m =
[[116 144 135 126]
 [137 134 117 124]
 [138 111 138 139]
 [134 154 125 122]
 [132 125 138 115]
 [135 125 138 121]
 [130 118 128 139]
 [138 127 138 139]
 [121 132 127 138]
 [138 124 131 135]]
Indices start at 0.
The entry in row 2 and column 0 -> 138
Which number is the bottom-left entry?
A: 138
Which number is the bottom-right entry?
A: 135
Which number is the top-left entry?
A: 116
Which number is the entry in row 0 and column 1?
A: 144
Which number is the entry just right of the smallest entry?
A: 138
Which number is the entry at row 1, column 2?
A: 117
The entry in row 0 and column 2 is 135
The entry in the top-right corner is 126
The entry directly above 154: 111
The entry in row 1 and column 1 -> 134
The entry directly below the smallest entry: 154
The entry directly below 154 -> 125
